Here is a tiny trained network, its code and every weight. The questions are about switching its units off for an input and a class, where a switched-off unit gives its printed mean instead of its output.

import numpy as np


def w(rows, s, z=0):
    codes = np.array(rows[::2]) - 128.0
    scale = np.full(codes.shape[1], s)
    scale[-1] = z or s
    return codes * scale


def norm(h):
    return h / np.sqrt((h * h).mean(-1, keepdims=True) + 1e-5)


def f(y):
    return np.maximum(y, 0)


def log_softmax(a):
    a = a - a.max(-1, keepdims=True)
    return a - np.log(np.exp(a).sum(-1, keepdims=True))


def net(x, mask):
    res = np.array(x, float).reshape(1, 7) / 4 @ E
    u = 0
    for l in range(4):
        y = f(norm(res) @ A[l][:, :-1].T + A[l][:, -1])
        res = res + np.where(mask[u : u + 7], y, B[l][:, -1]) @ B[l][:, :-1]
        u += 7
    return log_softmax(norm(res)[-1] @ U[:, :-1].T + U[:, -1])


A, B = {}, {}
E = w([
[189,101,182,143],'x0',
[215,144,19,213],'x1',
[55,56,138,217],'x2',
[147,7,71,2],'x3',
[122,131,127,125],'x4',
[126,130,132,125],'x5',
[142,125,136,132],'x6',
],0.0067)
A[0] = w([
[62,42,121,235,20],'L0N0',
[172,172,1,191,57],'L0N1',
[23,12,150,193,2],'L0N2',
[194,191,109,72,96],'L0N3',
[210,65,166,71,53],'L0N4',
[77,74,108,195,36],'L0N5',
[34,174,214,138,119],'L0N6',
],0.009,0.0036)
B[0] = w([
[172,221,255,49,216],'L0N0',
[195,104,189,179,236],'L0N1',
[231,153,251,93,222],'L0N2',
[162,212,219,121,208],'L0N3',
[65,177,74,146,198],'L0N4',
[216,155,242,96,179],'L0N5',
[75,87,60,168,254],'L0N6',
],0.0094,0.0045)
A[1] = w([
[255,228,204,154,130],'L1N0',
[90,185,253,242,86],'L1N1',
[154,150,148,211,97],'L1N2',
[142,200,91,83,111],'L1N3',
[105,97,78,163,2],'L1N4',
[101,124,133,38,102],'L1N5',
[179,110,67,177,53],'L1N6',
],0.0079,0.0078)
B[1] = w([
[2,115,137,94,253],'L1N0',
[79,143,48,121,207],'L1N1',
[70,99,65,152,159],'L1N2',
[84,178,181,79,145],'L1N3',
[127,121,218,103,128],'L1N4',
[122,100,93,179,151],'L1N5',
[144,146,152,185,131],'L1N6',
],0.0087,0.011)
A[2] = w([
[30,142,170,83,186],'L2N0',
[116,80,221,100,43],'L2N1',
[148,125,79,127,3],'L2N2',
[198,229,112,230,206],'L2N3',
[116,162,89,171,77],'L2N4',
[199,65,137,124,99],'L2N5',
[2,80,171,105,190],'L2N6',
],0.009,0.0048)
B[2] = w([
[233,100,79,197,246],'L2N0',
[154,179,68,120,156],'L2N1',
[59,132,119,139,128],'L2N2',
[72,36,216,109,159],'L2N3',
[89,50,90,136,142],'L2N4',
[61,71,179,30,133],'L2N5',
[254,199,44,182,250],'L2N6',
],0.0069,0.012)
A[3] = w([
[155,39,60,88,3],'L3N0',
[207,79,91,19,55],'L3N1',
[19,18,176,120,137],'L3N2',
[136,168,136,18,112],'L3N3',
[42,254,91,155,231],'L3N4',
[104,23,170,178,129],'L3N5',
[179,26,71,19,122],'L3N6',
],0.008,0.0038)
B[3] = w([
[62,129,77,186,144],'L3N0',
[89,176,147,191,177],'L3N1',
[255,160,49,180,150],'L3N2',
[140,132,184,197,165],'L3N3',
[100,84,149,21,255],'L3N4',
[240,98,114,76,152],'L3N5',
[10,97,125,163,178],'L3N6',
],0.0081,0.0072)
U = w([
[108,173,245,36,165],'0',
[155,110,101,119,225],'1',
[199,46,86,190,38],'2',
[151,113,92,114,159],'3',
[27,57,113,150,3],'4',
],0.011,0.0047)

Each question gives the input, the list of numbers given to net, and the class t.
The units are the neurons (one row each of A and B). Each row of codes is followed by its name. A weight is (code - 128) times the scale printed after its matrix; where a second scale follows, it is the last column's (A, B and U).
mask holds one flag per neuron, layer by layer. A switched-off neuron (its flag False) gives its mean, the last column of its row in B, instead of its output. The means were averaged over made-up inputs and are rounded, as every weight is.
A unit's drop is (log p(t) with every unit on - log p(t) with that unit switched off) / (log p(t) with every unit on - log p(t) with every unit switched off).
The circuit of an input: a set's keep is (log p(t) with only the set's units on - log p(t) with every unit switched off) / (log p(t) with every unit on - log p(t) with every unit switched off). Starting from the 12 units with the biggest drops (on a tie, the unit counted first), units are removed one at a time, each time the one whose removal leaves the highest keep (on an exact tie, the one counted first), for as long as the keep stays at least 0.8.
units of the circuit, in order: the units of the circuit, biggest drop first
most important unit: the unit with the biggest drop
top k neurons: the k neurons with the biggest drops, biggest first
k most important neurons of layer l: the k neurons of layer l with the biggest drops, biggest first
input [-5,-6,4,-3,8,-2,3], class 2: units of the circuit, in order -> [L0N6, L1N0]
input [-5,-2,8,2,7,1,-5], class 0: units of the circuit, in order -> [L0N0]
input [-6,-7,6,5,5,-4,2], class 2: 2 most important neurons of layer 3 -> [L3N4, L3N6]
input [-7,8,-5,-2,-2,4,-4], class 2: units of the circuit, in order -> [L0N1, L2N3]
input [0,7,-8,-8,-7,-8,-6], class 0: top 2 neurons -> [L0N3, L0N6]
input [-4,-6,-4,-8,0,-6,-1], class 4: units of the circuit, in order -> [L0N6, L0N0]
input [4,2,-6,-4,-3,2,4], class 0: 2 most important neurons of layer 0 -> [L0N3, L0N6]
input [-1,5,5,7,-2,-6,-6], class 4: top 2 neurons -> [L3N6, L0N3]
input [6,-8,6,3,4,-3,1], class 2: top 3 neurons -> [L3N4, L0N6, L0N3]
input [-4,3,-7,8,6,-2,-5], class 4: units of the circuit, in order -> [L3N6, L2N6]
input [-2,2,5,-8,6,-6,2], class 4: units of the circuit, in order -> [L1N1, L3N4, L2N3]
input [7,-6,-2,3,-3,5,7], class 1: top 2 neurons -> [L0N4, L2N6]
input [1,1,0,4,-2,-8,3], class 4: 3 most important neurons of layer 2 -> [L2N6, L2N0, L2N1]
input [0,2,-5,-1,-8,-2,2], class 0: top 2 neurons -> [L0N3, L0N6]
input [7,3,8,7,7,8,-8], class 0: most important unit -> L0N2
input [6,5,8,6,-7,-2,7], class 0: 4 most important neurons of layer 0 -> [L0N0, L0N2, L0N5, L0N6]
input [5,6,-7,4,-3,7,-4], class 0: top 2 neurons -> [L2N6, L0N6]
input [-7,-8,-2,2,3,-3,-2], class 2: 2 most important neurons of layer 2 -> [L2N6, L2N0]
input [-5,-7,-6,4,-5,2,-6], class 2: 2 most important neurons of layer 3 -> [L3N4, L3N3]
input [2,7,8,7,5,1,8], class 0: most important unit -> L0N0
